Below is a small trained network, with its code and all its weights. Each question gives an input and a target symbol and asks what happens when units are switched off, that is, made to give their printed mean instead of their output.

import numpy as np


def w(rows, s, z=0):
    codes = np.array(rows[::2]) - 128.0
    scale = np.full(codes.shape[1], s)
    scale[-1] = z or s
    return codes * scale


def norm(h):
    return h / np.sqrt((h * h).mean(-1, keepdims=True) + 1e-5)


def f(y):
    return np.maximum(y, 0)


def softmax(a):
    e = np.exp(a - a.max(-1, keepdims=True))
    return e / e.sum(-1, keepdims=True)


def log_softmax(a):
    a = a - a.max(-1, keepdims=True)
    return a - np.log(np.exp(a).sum(-1, keepdims=True))


def net(x, mask):
    ids = ['αβγεζμξπστψ'.index(c) for c in x.split()]
    T = len(ids)
    res = E[ids] + P[:T]
    u = 0
    for l in range(2):
        r = norm(res)
        for j in range(2):
            rows = slice(2 * j, 2 * j + 2)
            q, k, v = (r @ M[l][rows].T for M in (Q, K, V))
            z = softmax(np.where(np.tri(T) > 0, q @ k.T / 2**0.5, -1e9)) @ v
            o = O[l][rows]
            res = res + np.where(mask[u + j], z, o[:, -1]) @ o[:, :-1]
        u += 2
        y = f(norm(res) @ A[l][:, :-1].T + A[l][:, -1])
        res = res + np.where(mask[u : u + 4], y, B[l][:, -1]) @ B[l][:, :-1]
        u += 4
    return log_softmax(norm(res)[-1] @ U[:, :-1].T + U[:, -1])


Q, K, V, O, A, B = {}, {}, {}, {}, {}, {}
E = w([
[146,139,94,106,86],'α',
[144,186,103,119,106],'β',
[115,146,122,107,89],'γ',
[155,140,81,117,114],'ε',
[96,44,164,181,111],'ζ',
[207,171,123,128,102],'μ',
[196,144,133,111,91],'ξ',
[106,182,138,112,99],'π',
[162,102,139,99,251],'σ',
[172,132,84,144,120],'τ',
[162,191,170,135,127],'ψ',
],0.026)
P = w([
[98,177,123,57,121],'0',
[101,170,181,106,148],'1',
[63,97,146,10,113],'2',
[175,161,114,141,105],'3',
[188,119,81,55,69],'4',
[196,179,140,136,98],'5',
[237,161,163,145,108],'6',
[240,166,135,125,83],'7',
],0.013)
Q[0] = w([
[111,177,8,54,165],'L0H1',
[126,144,119,3,167],'L0H1',
[222,45,112,30,46],'L0H2',
[36,54,126,5,240],'L0H2',
],0.0063)
K[0] = w([
[89,107,191,132,155],'L0H1',
[165,108,23,35,196],'L0H1',
[169,83,226,2,129],'L0H2',
[92,205,125,90,12],'L0H2',
],0.007)
V[0] = w([
[139,112,79,94,5],'L0H1',
[82,180,76,92,119],'L0H1',
[131,159,161,53,183],'L0H2',
[154,102,87,27,244],'L0H2',
],0.012)
O[0] = w([
[58,139,210,201,77,255],'L0H1',
[76,71,56,184,199,130],'L0H1',
[120,152,194,153,220,139],'L0H2',
[225,250,175,218,175,80],'L0H2',
],0.011,0.0069)
A[0] = w([
[108,66,134,133,57,99],'L0N1',
[112,122,93,171,153,2],'L0N2',
[192,106,80,219,8,140],'L0N3',
[197,10,158,141,169,183],'L0N4',
],0.012,0.009)
B[0] = w([
[103,181,152,111,156,220],'L0N1',
[65,121,94,88,164,128],'L0N2',
[68,223,164,82,129,245],'L0N3',
[167,252,96,110,156,187],'L0N4',
],0.013,0.011)
Q[1] = w([
[70,169,95,184,87],'L1H1',
[166,76,234,87,152],'L1H1',
[208,8,35,69,147],'L1H2',
[56,142,185,124,116],'L1H2',
],0.012)
K[1] = w([
[147,193,127,80,66],'L1H1',
[70,100,54,83,172],'L1H1',
[160,42,254,206,182],'L1H2',
[181,223,79,73,2],'L1H2',
],0.0078)
V[1] = w([
[182,169,167,123,8],'L1H1',
[210,216,98,85,185],'L1H1',
[175,127,155,226,64],'L1H2',
[155,155,233,79,91],'L1H2',
],0.013)
O[1] = w([
[88,82,255,106,120,191],'L1H1',
[174,176,202,114,227,120],'L1H1',
[66,78,216,180,139,61],'L1H2',
[176,32,129,75,151,245],'L1H2',
],0.013,0.011)
A[1] = w([
[248,117,125,102,222,146],'L1N1',
[106,88,99,59,227,212],'L1N2',
[81,129,218,148,202,1],'L1N3',
[136,189,218,65,55,183],'L1N4',
],0.011,0.0065)
B[1] = w([
[210,132,132,202,51,156],'L1N1',
[255,71,134,124,124,166],'L1N2',
[102,94,85,75,243,143],'L1N3',
[95,226,129,78,144,251],'L1N4',
],0.012,0.017)
U = w([
[218,137,108,114,196,217],'α',
[114,170,167,192,143,138],'β',
[105,82,240,102,140,222],'γ',
[73,175,66,129,163,77],'ε',
[70,119,84,131,101,142],'ζ',
[85,142,11,89,179,186],'μ',
[119,86,175,75,183,101],'ξ',
[138,130,120,129,119,3],'π',
[55,146,125,106,227,37],'σ',
[35,144,175,168,48,153],'τ',
[151,77,109,2,11,169],'ψ',
],0.0089,0.004)

Each question gives the input, a string of symbols that net reads in full, and the target symbol t.
The units are the heads (2 rows each of Q, K, V and O) and the neurons (one row each of A and B). Each row of codes is followed by its name. A weight is (code - 128) times the scale printed after its matrix; where a second scale follows, it is the last column's (O, A, B and U).
mask holds one flag per unit, layer by layer, with each layer's heads first. A switched-off unit (its flag False) gives its mean, the last column of its rows in O or B, instead of its output. The means were averaged over made-up inputs and are rounded, as every weight is.
A unit's drop is (log p(t) with every unit on - log p(t) with that unit switched off) / (log p(t) with every unit on - log p(t) with every unit switched off).
unit that matters most: the unit with the biggest drop
k most important neurons: the k neurons with the biggest drops, biggest first
top k neurons in layer l: the k neurons of layer l with the biggest drops, biggest first
which heads matter: for each layer, one digit per head in row order, 1 if its drop is at least 0.15 and else 0, layers parted by /
drop when u is switched off: that unit's drop, to one decimal
input σ β ζ ζ β τ ξ π, target α: which heads matter	11 / 10
input α ζ τ, target τ: 4 most important neurons	[L0N4; L0N1; L0N3; L1N4]
input π ζ ξ ψ, target ψ: 2 most important neurons	[L0N4; L1N2]
input α ζ ψ, target τ: 4 most important neurons	[L0N3; L0N4; L0N1; L1N4]
input ξ ξ ξ, target γ: unit that matters most	L0H2
input α ψ ξ, target τ: 3 most important neurons	[L0N4; L0N3; L0N1]
input ζ ζ π, target ψ: top 2 neurons in layer 0	[L0N3; L0N4]
input σ ξ γ, target α: which heads matter	10 / 10
input α ξ ξ ξ π π, target γ: which heads matter	01 / 01
input σ ζ μ, target α: which heads matter	10 / 00
input ζ ξ ζ ζ, target ψ: which heads matter	01 / 01
input α σ μ, target α: which heads matter	00 / 10
input β σ ξ ζ, target α: which heads matter	00 / 10
input ξ ζ ξ, target γ: unit that matters most	L1H2
input ζ ξ σ, target α: which heads matter	00 / 00
input ψ ζ ξ, target α: which heads matter	11 / 10
input ξ α γ π ψ ξ ψ π, target γ: which heads matter	01 / 11
input σ ζ ζ ε, target α: which heads matter	10 / 00
input α α ζ, target τ: which heads matter	10 / 11
input α β π, target τ: unit that matters most	L0H1
input ψ τ β, target α: which heads matter	00 / 10
input α ζ ξ, target τ: 2 most important neurons	[L0N3; L0N4]
input β σ π ζ ξ, target α: drop when L0H1 is switched off	0.2
input π ξ ζ ξ σ μ τ γ, target α: drop when L0H2 is switched off	1.0
input α ζ μ, target τ: drop when L0H1 is switched off	1.2
